Each row is followed by its class.
[  75   23   21  -45  149  -44 -108  -37  152   80 -332 -143   31 -157
 -132 -125  -82   53 -198  -47 -142 -127   76   63 -207  -61  149  -88
   -6 -142  183 -184  -52   72   49  122   36  211  -12   85  -11  226
   56] : j_289
[ -59  143   42   64   -9  -47 -155  145  -10  132  279  198   -5  -62
   50  -38  131 -106  185 -287   94   82 -188    5  249  268 -325    8
  192   94  233  -96  -30 -125  297  -56  487  231  207 -393 -283   54
  -11] : j_588
[-227 -167 -247  256   91  -15 -238  556 -416  -91 -325  189  -78 -228
   67 -222 -413  619  114  -84  161 -120 -281   94 -183 -222  192  -18
 -245   -5 -534  -26 -265  450  140  -65   -2 -211 -233   51  488 -105
  -73] : j_56
[  57  -17  140 -167 -136  291  257  121   90   25   25  150   80  156
  -15  104   42   -4  -84 -282  -14  -92   -7  116  -71    9 -215  182
  -89   22   27  -22  -39  -10   83 -205   81 -151  -64   97    8  109
  190] : j_636
[ 502 -207  194   27   44 -247  -69  -84   81    6  167   54 -218  -88
   61  -91 -122 -296   32  -92 -105  -53  226   27 -165  173  296   41
 -338 -177  265 -146  163  -24 -100  -50 -220  -29   31   17  -89  -28
 -261] : j_56
[ 192 -218   17  -12   77 -270  -59   -8   86   34   59  -91 -118    4
  -81  -35  -41    9  -70  282  -96  -49  258   83  -97  -88  254  -79
 -336  170  257  118  -23  -27  187  104 -142 -108  137  -36   54 -163
  -59] : j_811
[ 233  -48   65  -80  118  -90 -207   41   46   31   12   50  -33 -147
  -78  -60  -82  -16   19  -98  -27   51   79  288 -354  183  275 -286
 -250   98  145   62  274 -111  -31   -9  -15  381  189  -94   30    3
  -20] : j_289
[ 278 -270  206  -43 -171 -223  219  156  176 -125  112   84   83   68
  129  118   60  124   40  -55  -97  126  -14  250 -152 -416 -146  245
 -313   79  238 -152   90 -145  282 -139 -211  -94  -19   -7   73   40
  -67] : j_636
[ 329  147  212  -56  -42  381  139   76  -22  -50   87 -234  407    6
 -370  138  255  -56 -256  101  182  184   88 -119  320  229 -190  -25
  136    2  354  106 -229  -48 -145    6   97  113   75 -124 -274   42
  226] : j_889
[ -72 -166 -338    3  203 -228 -244  336 -146  112  210  307  348  -64
   13 -154 -239 -343  283 -242 -356 -107  -13 -157  185  122   73   19
 -385    8  -95  -54  232   98  126   93  -84  428 -388  -22  335   56
 -260] : j_889
[-147   -5 -160 -133  211  200  474  211  303  129   -8    2  521  160
 -339  231  111  130 -128 -260   49  112  119  236   82  328   78 -113
 -141  152 -111  255   97   52 -272  100  -72 -299  129  327  164  115
  109] : j_289
[ 160   35 -130  -68  -13  -55 -121   53  261 -143   99   24  -38  -68
  -31 -108   84   69 -161 -187   -7  246  -10  210 -232  273  -11 -237
 -222  118  102  174  251 -268  204  -95   41  114  329 -223  -73    5
    6] : j_889
[ -61   97  -91   61  165 -318 -134  189  109  -45  197  -23  -43  143
  -15 -174   58 -317   13 -103  222  -43 -158   89 -277  171   36 -398
 -128  -28   30   65  106 -104   39  116  134   54  105  -58  -69  144
  -52] : j_289
[ 138   31  162 -244  -11 -252 -123  235  107  -14   29  -26  186 -200
 -189  -73  -51   46   26 -110   45   83   27   80 -433  -71  340  -74
 -137   31  164  -49  187  -96    4   52 -108  308  120 -114 -135  223
  -24] : j_588
[-316  101 -108   79  330  237 -100   88 -189  220 -114   10  -88   65
 -227   92  147  415  264  103   83   25 -108  -91  183 -385   80 -137
  161   37 -447 -130 -253   78  -33  364   -5  -99 -123 -120  140  -69
 -224] : j_811
[ -64  157 -151  112  270 -111  131 -107  -57  253  174 -201  127   97
 -111  348  191  423  -37   52   78  218  -38   85  143 -558   13  172
  107  100 -263   62 -166  -26 -277  117  -35 -253  258  267   78  -91
   37] : j_811
[-226  -15  -88   42  111  139  -63   72   75  -64  -63  -19  241  378
 -155  190  -95  117   34  269 -103  -51  201  121  -85 -418 -238  135
   60   32 -515  161 -167  134   19  -30   -3   56 -199  192   58  -69
  286] : j_490
[ 124   30  -79 -106  -36 -119  -91  313   -3  119  308   64 -251 -265
  -37  -35  -74  104 -119 -310  144   19  -59  163 -250  217  182 -180
 -254 -160  176  246   97  -14  -64 -122  -61  -31  295 -157  -48  127
 -120] : j_56
[  63 -153 -169  -78  443  111  178   55  -68 -149  -72 -144  230  -88
   97   18   15  486 -184 -149  161  105  101  110 -138   94 -342  160
   -2  -41 -561    0   25   78 -187 -203   14 -352  188  -87  114  -82
  157] : j_636
[  99  -63  -67 -191  334 -132  138  -71 -117  269   22   35   91  240
 -143  -71   42 -128  188 -207  -27    1   22  -56  367 -257 -235   -7
  169  101 -184  -47 -299   35   27  131   51 -351 -395 -190   52  -59
  -18] : j_903
[  95 -110  105  -26   -4   79  254   26  161 -189 -169   33   79   90
  -64   65  139 -136  -52 -441 -125  167  224  148 -184  187 -220  186
   34   97 -175  106  295 -178   16  -65   75   67  -48 -169   -1  -91
  113] : j_636
[  79   91   37  -93  -98  596  155  273  124   63  366   74    2   -7
  177  157  333  133   53  109  144  257   69  -68 -137  -42 -287   19
  143 -228 -315 -124 -114   71  -61   74   56 -192    0  159  -83 -248
   -2] : j_636
[  12  -99 -200   82  -25  156    8   -9  170  215  899  -75  108  251
  308  374  154 -285  123  237 -501  193  265   42  148   -2 -496 -247
   68  128   51  -70   27 -160  129    0    7  135  188  -77 -315  -80
   79] : j_636
[  95  -33   -5  -69 -226  372   14  163   43  -27  -34  -14   84  102
 -181   -9    7  322   41  192    0  172  186  105 -287 -242 -184  139
 -161 -104    0  -98  -87   93  148  -22  229  120  -81   63  214  -22
  105] : j_903
[ 429  -96  314 -390 -180   76 -122  150  171   83  242  -14 -168  -81
 -182 -149   23   68  172 -363  182  163  163  281 -220   74  102  139
  108   49  131  146   25  -68   75 -160  112   -5   56 -314  -33  136
   84] : j_903
[ 248 -311  -91  259   56  110  228 -295  -76    0 -243 -207   -2   67
 -201  -46   47 -239 -115  415   44   -9  362 -225  104   36 -245 -114
 -122  124  -78 -171  -43  161 -324  166  -48 -210 -165 -176  220 -238
   88] : j_56
[  57  -27  298  134  157  438 -151  -47   -9  -77 -253 -148  297   13
 -230  211 -105  -36 -191   42 -360 -105  403 -121 -140  119  200   73
  -59 -128 -216  284 -351  230  -90  -10  -99   75  -21  458   -8 -134
  149] : j_636
[ 219   47   10 -557  -49  203   50  335 -296  192  162  109  132 -409
 -492  -18 -167  361   69 -193  -91  263  176  -95  185 -159   10  348
 -195   36   49  241 -316   10  188  -79  277  195  231 -177  114  145
  -69] : j_56
[  87 -264 -114 -200 -140   33 -139  450 -157    3  433  163  214 -102
 -202  -66 -102 -302   52 -146  219   66   33  -40 -123  398  -31   -4
 -156   94   84  395  237   63    7 -190  135   52 -135 -102  149   39
    8] : j_56
[-148   25  -55 -413   86  -11   99  -73 -167  140 -189  125  114  -27
  -32   72  -46  512 -192   22  -42 -129  -16  -46 -246 -265  -94  373
  116 -233  -16  -40   42   59  225  -64  208 -112 -178  160  162 -110
   50] : j_588
[  16  343  -19 -470  -98 -104  156  -90  -20  266  314  234  227  104
  -27  213   36   60  208 -557   79  187 -134  174  140  224 -424  -93
  355  177 -115  -67  260 -200 -115 -177  325 -153  524 -214 -253  244
  -35] : j_56
[ 108  251  -12 -305   40 -124  175  367   90 -103 -336   92  177   -1
  128 -389  181 -235  302  -71  557  243 -383  153  291   64 -297   45
  236    7  117 -194  -71  -96  -65  127  324  143 -176 -190   81  117
    2] : j_289
[  -9  -59  -67 -265   40 -243  109  201   99  -54  178   61  -10   39
  100   28  -82  249  153 -173 -112   92 -168  171 -268  133   96  -24
 -172   -2   30 -201  117 -224   86 -123   65   59  239 -131   48  159
 -112] : j_636
[ 298   20  224  -74  167  -44 -369  188   93   39  -81 -137  161   28
 -196 -167   87 -110   -4 -254  167    5  -19  121 -321  -34  204 -333
 -291  -77  180   51  128   26   40  142  162  185 -135  -70    1    5
  -62] : j_289
[ 106 -113  -31 -108  270  135   23   36  270   76 -159   94 -351  -86
  -34  -53  170  -10  -67 -328   57  118 -153  163 -347  130  143 -161
  -39  -87  124 -179  108 -302   37   25  -13  114 -144  -28 -104   74
 -130] : j_889
[-267   54  113    9   86 -118 -137    3 -166 -290   -2   49  368  270
  127  -69  -98 -256   45 -174 -216  -58  -31   57 -235  -13 -111  -65
   54   48  -56  180  145   37   66  -80 -126  -63  115 -223   69   72
   53] : j_490
[ 105   -4   -5 -226  299 -114  178   38 -141 -104 -176  -29  246  -44
 -198 -144 -271   80  102    9   72 -170  215   58  153 -182   35  361
 -240   61 -484  180 -169  160 -307  -53 -329  -61  135  118  494  317
   35] : j_289
[ 135   17   78   39   43  -27 -127  156   -7   43   18 -203 -283 -260
  -89  -97   20   70 -131   89  -43   -3   57  -44 -248   -8  154 -216
 -229 -247  298   65 -255   -2  139  106  100  184   81 -177 -119   26
  -33] : j_889
[ -95  242   20   75  -54 -122  -12  152 -153  101  341  165   61  111
   22 -130  106 -344  438  -71   89 -113  -82   54  140  415 -373  -21
  258 -145  270 -415 -278  157  -43   35  311    8  217  -55 -154  224
  102] : j_889
[ -54  -83 -108 -492  103 -213  195  248 -147 -143  -80   38  106  -99
  -55 -143 -234  359  307  -22  209  218  -42   93 -104 -318 -119  -40
 -201  251 -688  141 -196   68   75  -36   40 -306   59 -108  242  -58
   18] : j_889
[  37   11 -141    0   10   45 -262   40 -168   19   -6  -34   10 -245
  -58 -230  -61  -74  121  302 -193   85  179  -88 -116  141  200  -79
 -353 -242  399   27  -69  174  108   84   75    0  -30   22   50  -28
 -153] : j_889
[-213  -15   -5  -39  -49 -296  -38  160  -57  -73  205  -21 -331   -2
  173  -69  -81 -135  -46  117  508 -199 -518  -82  -19 -144  120   -5
  117   80 -155    8 -305   99 -102  -92 -145 -417  211  -25  223  161
  -39] : j_636
[-245  -18 -154  281  189 -189 -153  299   93   97 -250 -154  466  125
 -284   81 -121  -51  219  247 -106  119  154  101  -23 -219  101   -4
 -292  286 -251  387 -316  258 -174  112   79 -113  268   -9  376   84
   86] : j_56
[-118 -199 -127  187  327  238   59  -80  -56 -146 -402 -102 -139 -150
  227   26  -88  296 -219   69  -43  147  277   99 -166 -333 -145  266
 -223  222 -212  -14   -4   25  246  -35   12 -235  255  174  137 -114
  -81] : j_889
[ 210  -51  -24 -160   40 -384   -8  318  277  -85   60  132 -317  -12
 -223 -160  161 -222  479 -265  184  337 -116  382   23   30 -286  -36
  234   54 -133  -26 -418 -108   11   59    5  -10   75 -291   15  -57
  -14] : j_811
[-491  248 -220 -192  -69   83    6 -272  162  144  131  121   11   65
  258   37  -96  170  169  245 -114  176   -4  135 -251 -573  -92   47
   35   42 -475  -51   81   55   47   60   85  -36  321  279   60   63
   66] : j_889
[ 212 -143  192  -92 -385 -110  313  156  426    5  -33  207  -15   43
 -119  -36  -65 -119  242  167  138  241  204  228 -466 -187  -28  238
   26  -77    0 -136 -107   96   11  -25   53 -101  -31   26  -26   42
   38] : j_889
[-153   71  -21   56  137  349 -181   77  -96  160  -49  -51  -46   34
 -262  130   37  206  -75  308  264 -180  192 -264  274  -54  224  235
  -61   51 -138  316 -190  137 -102   60  -26 -219  102  205  216    2
 -116] : j_490
[ -63  120  191  338 -246  -70  -88  139 -141 -122  159  -14  232  172
  -25   31  123  118  293  344  -80   65  167  -79 -268 -512 -267 -103
  103  -77 -526  178 -213  145   17  166 -214   27  -40 -195  156  -80
   78] : j_636
[ -77 -190  -74  244 -140 -227   22  182 -111   41 -118  -71  126  -73
  -54  176 -123  396  141  204  -28   39  -76  229 -137 -256 -152   -9
 -253   69  145  -80 -140  233   17 -127   46 -306  192  -42  231  122
   16] : j_56
[ 241    3   31  -54 -300  -25   33  100  112  -13  240  -35 -124  -43
 -160  126  149  203 -408  128  253   -5 -301   90 -248 -171  -25   32
 -164 -137  284  125   25   -2  190 -238  151 -381   42   30   -5   82
  153] : j_490
[  23  168  -42  -94  -93   86   -4  -43  102  197  -29  250  204  212
   12 -245  -30  -27   55   14 -149  -66   40   39  -35 -564   74  399
   62  162 -353   69    2   71   92   74  -15   72 -168  -28  416   47
  222] : j_811
[ 140 -189  -88 -245  -56  -90   52  204  -82 -277   33  106 -103 -117
   35 -193    6   44  468  148 -139   81   35   84  164   56 -174  131
 -353 -187  151 -300  -46  108   50  -29 -337 -215 -222 -333  192  -47
 -208] : j_588
[-163  506 -201  -77 -117  101 -325  -25  -60  175  517  -76  124  238
 -150  160  306  240  -96  -71  309 -255 -224  132  616  489 -260 -104
  290 -117  129   96  136  182 -104   30  220 -215  421   21   36   41
  132] : j_811
[ -53 -326 -269  507  140 -461  -14  162  285  -40  158 -145  -70   76
  262 -131   11  196   18  156   60   82 -246   70 -109 -107  154 -282
 -594  129   31   88  129 -209  213   39   58   34 -165   10  200  -43
  -76] : j_588
[ -45  -24   80  160   27 -419 -182 -247   82  -64 -119 -135  -20   20
  281  -98  -65    4   25   30 -196  136  -15  -93 -194 -642  390  260
  229 -112  105 -249   31  -52   69  160 -251  -19 -175  363 -139  -58
 -177] : j_811
[ 107  158 -165  -95  133   15  166   20 -286  197  111  238  -41 -233
  301 -103 -141   33   54  542  110   14 -137 -310  103 -510  138  104
  -52 -261 -411  -97  -66  139  -48  151  -78 -137 -304   97  110  -84
 -310] : j_289
[-150 -156   40 -697  248 -371   59  263  -56   75  277  103  178 -249
  -17   15 -130  373  277   21  379  163   12   98  103 -620 -287   80
 -210   -5 -504  209 -318  276  171   93  -71 -424  282  261  219 -183
 -221] : j_490
[  13    2   23   16  -61  -31  -91 -326  173   63  189  -94  -76  256
   36  222  169 -332   71    6   42  151    0  -61  100   78 -459 -348
 -113   68  198    3  -14 -187   52  -94  322 -166  177    4 -358 -147
  -68] : j_636
[ 138  -47   75   54  141  -22 -305  174  187 -141 -109 -194 -273  -49
  -65 -182   44  232  -36 -320  169  -23 -136   39  -81 -166  330  -17
 -198  -41  -89  -92  -23  -73   70   67  -99   67  -97   61   93   68
 -104] : j_289
[-155   51 -249  -23   93  121  312  192  229  -64    6 -164  358 -301
 -192   47   58  437 -491 -122 -140  303  183  144 -384   -8 -124  286
  -53 -306 -232  342  -25  167   91   -5  221 -119  332  285  191  110
  235] : j_903
[  39   77  141  -82 -215    6  -43  145  140   52  -61   56  -72  -55
   45 -219   37 -291  -18 -208    7  -13  122   63   32  316  168  147
  433   74  -14  506   61   27    6   44   13  -24  -24 -304  149    4
  147] : j_56
[ -10    9  204  217 -183  -69 -290  198  174   79  115 -101  -94  269
  132  196   38   23  124   41  342   55   56   78   35 -265  -10  -42
  -47  145  380   17  152 -158   75   70   47  367   60 -122 -188  -77
 -241] : j_588
[ 230   95  -58    9  104 -122  -20  -33  -95  275  526   -3 -165  173
 -210  190   99  369 -131  -10   95  -89 -202  -31  422 -172  145  144
  207   63 -301   46 -489   58   -3  -22   12 -467   53  271   59 -203
  179] : j_56
[  24  196  -83 -436  278  269  243  316   77   79   62  196   30   74
 -213 -115   54 -134   -5 -343  504  346 -447  230  -76   10 -140    5
  300  191 -248 -128 -255 -140 -221  -28  240 -129  387 -327  107  331
  -28] : j_56
[  28 -131  154 -119  374  119   59   56  337  202  -48  -27  244  179
  -19  112  103  242  200  -71   99   95   -7  428  102 -158  -53  464
  313 -129 -268   99  -71   62 -142  -33   95 -143  -73   34  205  211
   49] : j_56
[ 156  105  -29   41   68   90   18  -71   69   -3  313   53 -301  287
  139  167  182  -20 -307 -352  292   -2 -140  -10  253  161 -144  206
  190   49 -183  -27  227 -183   36  -11  138 -154  232  -86  125 -234
 -231] : j_636
[ -25  -24   43   47 -136   86 -110   37 -116  286  201   59 -156  -88
  -57  204  150   69  -40 -332  109  109  -39  -19   14  127   31  -75
  160  217  558   17  228 -260  180  -45  224  130  115  -21 -181   72
 -157] : j_903
[ 116  -58  149 -268  -33  -82   50  118  196   -2   99   15  123  181
 -241  -27 -130 -475 -123 -377   93   11   15  -74  -98 -511   60  293
 -122  100 -354  307  -99   49   62    8  -96 -208 -158  165  248  248
 -108] : j_636
[  60  266  -67  395   -1   10 -116   49 -103  -33  174 -157  158   61
   38  113   37  -40 -498  544  106  -34   10 -328   13  -85  173 -260
 -335 -117  173   49  -62   55   32  230  -14   94  338  186  -43 -172
 -206] : j_636
[ 130 -278 -228  116  205 -179  352   21 -138  -57  -23 -255  554 -173
   12  199  -44   72  224  148 -320  235  356  178  -82  206 -415 -235
 -356    4  -35 -227  199  165 -411   65  -45   70  157   87  164  -58
   53] : j_811
[ 160  -71   15  -68  -28 -264 -167   81  347  -51  -89  -55 -186 -109
  -43 -311   33  -78  104   38  147   86  140  160 -260  -13  120   84
 -138 -203  151 -167   82   52   36   89   26  -43   69  -42  -60   94
  -68] : j_56
[ 334 -125  183   34  -30 -240  -91  397  129  -71  -53 -117  -58 -168
  -87  -12  -21  -76   37 -177  207  191  -53  208 -258  -96  245 -172
 -256  279   69    2   -1  -83  -17   44  -88  133  209 -174   72   70
 -115] : j_636
[ -70 -157  -84   97 -245 -359  135   90   33   10 -189   -3   49 -187
 -207   30  -38  318  182  -22  -66  206   64  173 -219  -97 -224   27
  -45   41  111  -67 -156  121  202   17  230 -120  127   66  186    9
   39] : j_889
[ 107   23 -269  -19  100    3   -4  -26 -106  123  304 -127 -112 -454
  -12  222  259 -185   16  -90   15  425  -49   48   17  304 -536 -346
   31 -229  158   86  224  -34  -83  -34  308 -172  244 -353 -247   28
 -244] : j_903
[-119   76 -140  181   63 -250 -205  -92  303 -101   81 -295  -27  334
  -75  163  -97  -30 -150 -304  119 -186  -99  221 -158  -68   64 -298
 -145   81 -750  113  217  289 -141   37   14 -562    4  250   76    6
  116] : j_588
[  94   42  131    5 -240  163   -5  204   96  -16 -113  -27   13  -97
 -124  122  -76  163 -217  149  369   26   -9   94 -254 -172   19   84
   45   33  -25  294 -111   95   33 -165   80 -133  128  235   29  162
   82] : j_289
[-123   71 -213    8    7 -446  490  166  -97 -180  -54 -332  363 -484
   -5  170  -28  526  -91  259 -259  177   87   48 -119   80  -46  -75
 -234  -57   44 -239   89   19  -72  108    3   85  422  176 -122  201
  175] : j_588
[-204  115 -317  -26  201  -98  -86  -58 -226   70  -58  -53  245  106
 -309   15  -73  246 -200   33 -206 -161  134  -42  -70  252   55 -294
  -96   93  -82   48 -218  217  -33  211  -77 -165  254  385  428 -183
   91] : j_588
